Here is a tiny trained network, its code and every weight. The questions are about switching its units off for an input and a class, where a switched-off unit gives its printed mean instead of its output.

import numpy as np


def w(rows, s, z=0):
    codes = np.array(rows[::2]) - 128.0
    scale = np.full(codes.shape[1], s)
    scale[-1] = z or s
    return codes * scale


def f(y):
    return y / 2 * (1 + np.tanh(0.7978845608 * (y + 0.044715 * y**3)))


def log_softmax(a):
    a = a - a.max(-1, keepdims=True)
    return a - np.log(np.exp(a).sum(-1, keepdims=True))


def net(x, mask):
    res = np.array(x, float).reshape(1, 6) / 4 @ E
    y = f(res @ A[0][:, :-1].T + A[0][:, -1])
    res = res + np.where(mask, y, B[0][:, -1]) @ B[0][:, :-1]
    return log_softmax(res[-1] @ U[:, :-1].T + U[:, -1])


A, B = {}, {}
E = w([
[110,203,116,29,187,179,239,80,43,144],'x0',
[107,148,62,67,181,74,127,189,196,35],'x1',
[2,116,172,101,88,175,131,114,143,97],'x2',
[114,35,130,174,115,61,206,128,76,92],'x3',
[131,113,163,75,108,215,76,224,67,177],'x4',
[151,201,140,186,140,78,143,165,36,138],'x5',
],0.0083)
A[0] = w([
[125,195,136,49,127,127,178,142,133,73,140],'neuron 0',
[65,129,122,94,157,178,92,156,123,96,119],'neuron 1',
[57,174,87,25,201,152,185,187,106,83,111],'neuron 2',
[38,2,130,186,104,54,118,139,117,68,141],'neuron 3',
[109,116,118,90,151,186,127,193,103,196,79],'neuron 4',
[90,135,158,125,156,153,137,80,128,119,2],'neuron 5',
[190,171,104,63,201,155,105,113,105,158,117],'neuron 6',
[189,163,154,189,149,70,226,80,58,126,137],'neuron 7',
[163,168,123,87,132,101,151,36,242,57,175],'neuron 8',
[158,89,143,210,92,108,84,97,135,163,55],'neuron 9',
[178,158,137,178,181,82,208,89,26,147,159],'neuron 10',
[102,129,140,87,141,234,89,152,96,177,176],'neuron 11',
[222,173,53,158,136,38,66,227,194,65,136],'neuron 12',
[99,115,75,106,175,120,159,8,227,88,114],'neuron 13',
[44,97,65,121,143,66,240,68,156,50,159],'neuron 14',
[228,164,81,166,176,29,69,225,205,71,135],'neuron 15',
[87,10,155,184,54,65,157,145,136,38,115],'neuron 16',
[69,132,142,155,165,102,81,83,141,77,180],'neuron 17',
[119,166,67,139,154,182,122,128,107,160,122],'neuron 18',
[37,234,194,153,114,169,67,102,128,159,105],'neuron 19',
[190,147,115,187,130,47,253,75,27,162,163],'neuron 20',
[198,159,128,203,114,115,242,106,99,151,140],'neuron 21',
[108,69,129,166,102,129,127,170,141,81,150],'neuron 22',
],0.0087,0.0061)
B[0] = w([
[28,140,97,77,179,118,112,141,113,100,196],'neuron 0',
[153,159,135,104,125,125,169,128,92,117,175],'neuron 1',
[31,130,127,8,225,139,75,146,43,92,240],'neuron 2',
[131,77,229,111,75,129,182,210,139,118,241],'neuron 3',
[169,150,186,150,49,136,134,78,126,84,175],'neuron 4',
[107,121,107,156,124,110,88,134,176,146,130],'neuron 5',
[127,74,129,87,133,117,137,209,148,75,186],'neuron 6',
[168,132,168,144,140,127,121,116,21,161,206],'neuron 7',
[135,180,111,160,131,70,200,125,182,178,221],'neuron 8',
[109,100,144,68,181,126,139,173,77,127,178],'neuron 9',
[224,202,100,160,165,154,111,131,32,204,219],'neuron 10',
[191,159,185,182,89,152,148,97,115,159,227],'neuron 11',
[119,83,117,255,196,29,25,134,148,235,250],'neuron 12',
[163,201,120,157,66,88,208,54,223,117,215],'neuron 13',
[173,234,134,158,110,141,209,55,159,92,245],'neuron 14',
[91,79,102,244,206,12,8,136,156,225,254],'neuron 15',
[78,89,217,132,115,122,163,202,110,159,238],'neuron 16',
[176,163,162,136,90,108,169,157,164,118,180],'neuron 17',
[138,116,158,118,123,117,109,134,105,110,156],'neuron 18',
[209,217,170,181,67,162,162,69,113,127,205],'neuron 19',
[213,226,106,185,211,176,105,108,18,201,236],'neuron 20',
[94,164,161,143,194,139,88,116,33,167,190],'neuron 21',
[98,111,193,147,137,116,147,158,93,172,185],'neuron 22',
],0.0094,0.011)
U = w([
[91,133,138,38,157,165,142,149,66,96,150],'0',
[149,149,163,157,73,138,174,113,151,129,175],'1',
[101,100,22,130,107,161,88,79,134,57,5],'2',
[157,155,99,157,165,119,97,99,103,155,147],'3',
[57,89,21,165,122,200,57,42,170,7,5],'4',
[92,49,135,134,151,88,97,177,154,145,112],'5',
[90,154,65,74,139,103,155,72,200,82,95],'6',
[130,121,141,82,92,160,125,106,101,86,52],'7',
],0.015,0.014)

Each question gives the input, the list of numbers given to net, and the class t.
The units are the neurons (one row each of A and B). Each row of codes is followed by its name. A weight is (code - 128) times the scale printed after its matrix; where a second scale follows, it is the last column's (A, B and U).
mask holds one flag per neuron, in row order. A switched-off neuron (its flag False) gives its mean, the last column of its row in B, instead of its output. The means were averaged over made-up inputs and are rounded, as every weight is.
A unit's drop is (log p(t) with every unit on - log p(t) with that unit switched off) / (log p(t) with every unit on - log p(t) with every unit switched off).
The circuit of an input: a set's keep is (log p(t) with only the set's units on - log p(t) with every unit switched off) / (log p(t) with every unit on - log p(t) with every unit switched off). Starting from the 12 units with the biggest drops (on a tie, the unit counted first), units are removed one at a time, each time the one whose removal leaves the highest keep (on an exact tie, the one counted first), for as long as the keep stays at least 0.8.
circuit, biggest first: the units of the circuit, biggest drop first
most important unit: the unit with the biggest drop
top k neurons: the k neurons with the biggest drops, biggest first
drop when u is switched off: that unit's drop, to one decimal
input [8,6,-1,8,-1,0], class 0: circuit, biggest first	neuron 2
input [0,8,0,4,-1,-7], class 6: top 2 neurons	neuron 14; neuron 13
input [-5,2,-3,1,-6,-6], class 5: top 2 neurons	neuron 15; neuron 12
input [-1,-8,0,7,-6,-4], class 1: top 3 neurons	neuron 3; neuron 16; neuron 15
input [0,-5,-6,-8,-7,-5], class 1: top 3 neurons	neuron 13; neuron 2; neuron 20
input [8,5,-3,-6,0,-7], class 6: top 2 neurons	neuron 13; neuron 8
input [0,3,2,-8,7,-5], class 0: top 2 neurons	neuron 2; neuron 13
input [0,1,-3,-3,5,-4], class 1: top 4 neurons	neuron 2; neuron 15; neuron 11; neuron 20
input [-6,-6,2,6,7,6], class 0: top 3 neurons	neuron 15; neuron 12; neuron 9
input [0,8,5,7,0,-5], class 1: top 2 neurons	neuron 14; neuron 3
input [0,8,8,-1,-1,7], class 6: drop when neuron 20 is switched off	0.2
input [-5,4,-4,-6,7,1], class 5: drop when neuron 5 is switched off	0.0
input [-2,6,5,8,-7,4], class 1: drop when neuron 14 is switched off	0.1
input [3,-4,2,-2,6,-6], class 1: most important unit	neuron 11
